Here is a tiny trained network, its code and every weight. The questions are about switching its units off for an input and a target symbol, where a switched-off unit gives its printed mean instead of its output.

import numpy as np


def w(rows, s, z=0):
    codes = np.array(rows[::2]) - 128.0
    scale = np.full(codes.shape[1], s)
    scale[-1] = z or s
    return codes * scale


def norm(h):
    return h / np.sqrt((h * h).mean(-1, keepdims=True) + 1e-5)


def f(y):
    return y / 2 * (1 + np.tanh(0.7978845608 * (y + 0.044715 * y**3)))


def softmax(a):
    e = np.exp(a - a.max(-1, keepdims=True))
    return e / e.sum(-1, keepdims=True)


def log_softmax(a):
    a = a - a.max(-1, keepdims=True)
    return a - np.log(np.exp(a).sum(-1, keepdims=True))


def net(x, mask):
    ids = ['αβγεζηθλμξπστφψω'.index(c) for c in x.split()]
    T = len(ids)
    res = E[ids] + P[:T]
    r = norm(res)
    for j in range(2):
        rows = slice(3 * j, 3 * j + 3)
        q, k, v = (r @ M[0][rows].T for M in (Q, K, V))
        z = softmax(np.where(np.tri(T) > 0, q @ k.T / 3**0.5, -1e9)) @ v
        o = O[0][rows]
        res = res + np.where(mask[j], z, o[:, -1]) @ o[:, :-1]
    y = f(norm(res) @ A[0][:, :-1].T + A[0][:, -1])
    res = res + np.where(mask[2:18], y, B[0][:, -1]) @ B[0][:, :-1]
    return log_softmax(norm(res)[-1] @ U[:, :-1].T + U[:, -1])


Q, K, V, O, A, B = {}, {}, {}, {}, {}, {}
E = w([
[132,136,120],'α',
[144,96,33],'β',
[100,133,178],'γ',
[118,138,122],'ε',
[80,56,156],'ζ',
[126,133,115],'η',
[121,139,122],'θ',
[125,139,121],'λ',
[126,139,123],'μ',
[125,136,118],'ξ',
[120,136,118],'π',
[116,138,120],'σ',
[109,130,7],'τ',
[117,143,157],'φ',
[125,139,123],'ψ',
[106,119,160],'ω',
],0.019)
P = w([
[188,111,149],'0',
[43,68,1],'1',
[16,57,10],'2',
[39,58,12],'3',
[38,61,16],'4',
[55,57,18],'5',
],0.0027)
Q[0] = w([
[92,125,96],'head 1',
[107,90,168],'head 1',
[187,81,166],'head 1',
[187,100,177],'head 2',
[151,82,249],'head 2',
[119,132,160],'head 2',
],0.012)
K[0] = w([
[124,94,63],'head 1',
[94,215,112],'head 1',
[163,253,201],'head 1',
[72,41,63],'head 2',
[2,42,98],'head 2',
[91,113,144],'head 2',
],0.0087)
V[0] = w([
[166,198,166],'head 1',
[136,158,122],'head 1',
[111,67,52],'head 1',
[33,84,59],'head 2',
[217,3,88],'head 2',
[138,207,162],'head 2',
],0.0053)
O[0] = w([
[31,129,69,43],'head 1',
[126,76,135,133],'head 1',
[253,127,170,254],'head 1',
[73,195,12,164],'head 2',
[39,27,117,50],'head 2',
[247,162,195,161],'head 2',
],0.0053,0.0034)
A[0] = w([
[79,44,196,58],'neuron 1',
[95,148,168,79],'neuron 2',
[151,62,185,109],'neuron 3',
[104,21,36,124],'neuron 4',
[224,117,73,80],'neuron 5',
[157,52,215,118],'neuron 6',
[254,140,104,77],'neuron 7',
[88,52,84,205],'neuron 8',
[152,149,137,99],'neuron 9',
[172,179,15,101],'neuron 10',
[125,64,54,155],'neuron 11',
[242,120,104,2],'neuron 12',
[150,219,153,113],'neuron 13',
[84,115,205,77],'neuron 14',
[83,120,22,131],'neuron 15',
[114,84,191,88],'neuron 16',
],0.0072,0.0041)
B[0] = w([
[113,99,24,125],'neuron 1',
[136,201,158,109],'neuron 2',
[77,34,77,135],'neuron 3',
[219,135,177,204],'neuron 4',
[3,192,140,216],'neuron 5',
[108,40,49,151],'neuron 6',
[44,103,115,252],'neuron 7',
[225,83,163,200],'neuron 8',
[101,99,137,130],'neuron 9',
[87,108,23,226],'neuron 10',
[218,153,141,190],'neuron 11',
[41,154,181,179],'neuron 12',
[207,26,159,179],'neuron 13',
[92,209,89,119],'neuron 14',
[164,73,81,183],'neuron 15',
[107,134,63,114],'neuron 16',
],0.0039,0.0037)
U = w([
[154,85,181,56],'α',
[129,4,102,69],'β',
[194,90,127,67],'γ',
[190,88,58,188],'ε',
[153,214,78,121],'ζ',
[163,120,84,39],'η',
[110,157,74,59],'θ',
[127,79,180,120],'λ',
[172,176,186,176],'μ',
[165,120,45,113],'ξ',
[66,191,196,146],'π',
[151,108,170,148],'σ',
[91,133,64,64],'τ',
[43,74,146,218],'φ',
[163,124,168,39],'ψ',
[163,181,138,252],'ω',
],0.019,0.0024)

Each question gives the input, a string of symbols that net reads in full, and the target symbol t.
The units are the heads (3 rows each of Q, K, V and O) and the neurons (one row each of A and B). Each row of codes is followed by its name. A weight is (code - 128) times the scale printed after its matrix; where a second scale follows, it is the last column's (O, A, B and U).
mask holds one flag per unit, heads first, then neurons. A switched-off unit (its flag False) gives its mean, the last column of its rows in O or B, instead of its output. The means were averaged over made-up inputs and are rounded, as every weight is.
A unit's drop is (log p(t) with every unit on - log p(t) with that unit switched off) / (log p(t) with every unit on - log p(t) with every unit switched off).
The circuit of an input: a set's keep is (log p(t) with only the set's units on - log p(t) with every unit switched off) / (log p(t) with every unit on - log p(t) with every unit switched off). Starting from the 12 units with the biggest drops (on a tie, the unit counted first), units are removed one at a time, each time the one whose removal leaves the highest keep (on an exact tie, the one counted first), for as long as the keep stays at least 0.8.
circuit, biggest first: the units of the circuit, biggest drop first
k most important neurons: the k neurons with the biggest drops, biggest first
heads that matter: for each layer, one digit per head in row order, 1 if its drop is at least 0.15 and else 0, layers parted by /
drop of u: that unit's drop, to one decimal
input θ γ τ γ ζ η, target μ: circuit, biggest first	[head 2; neuron 12]
input σ ω σ, target ζ: circuit, biggest first	[head 2]
input ξ β α σ ε π, target φ: circuit, biggest first	[head 2; neuron 5]
input α β σ τ μ λ, target β: heads that matter	01
input ω γ ξ, target τ: heads that matter	00
input α ω α γ ξ π, target β: heads that matter	01
input ξ β σ, target φ: heads that matter	11
input σ ζ ω, target β: circuit, biggest first	[neuron 5; neuron 8; head 2]
input ξ γ η, target φ: circuit, biggest first	[head 2; neuron 5; neuron 12]
input γ γ τ α, target π: heads that matter	01
input σ α α π, target ζ: heads that matter	11
input ξ γ ω, target π: 2 most important neurons	[neuron 10; neuron 6]
input μ θ ξ θ φ ω, target μ: 4 most important neurons	[neuron 10; neuron 7; neuron 5; neuron 8]
input α ε φ θ ψ μ, target β: circuit, biggest first	[head 2]
input ξ μ ω ω β μ, target φ: drop of neuron 12	0.0
input σ θ η ξ ξ α, target ζ: drop of neuron 5	0.1
input α β ξ, target β: drop of head 2	1.3
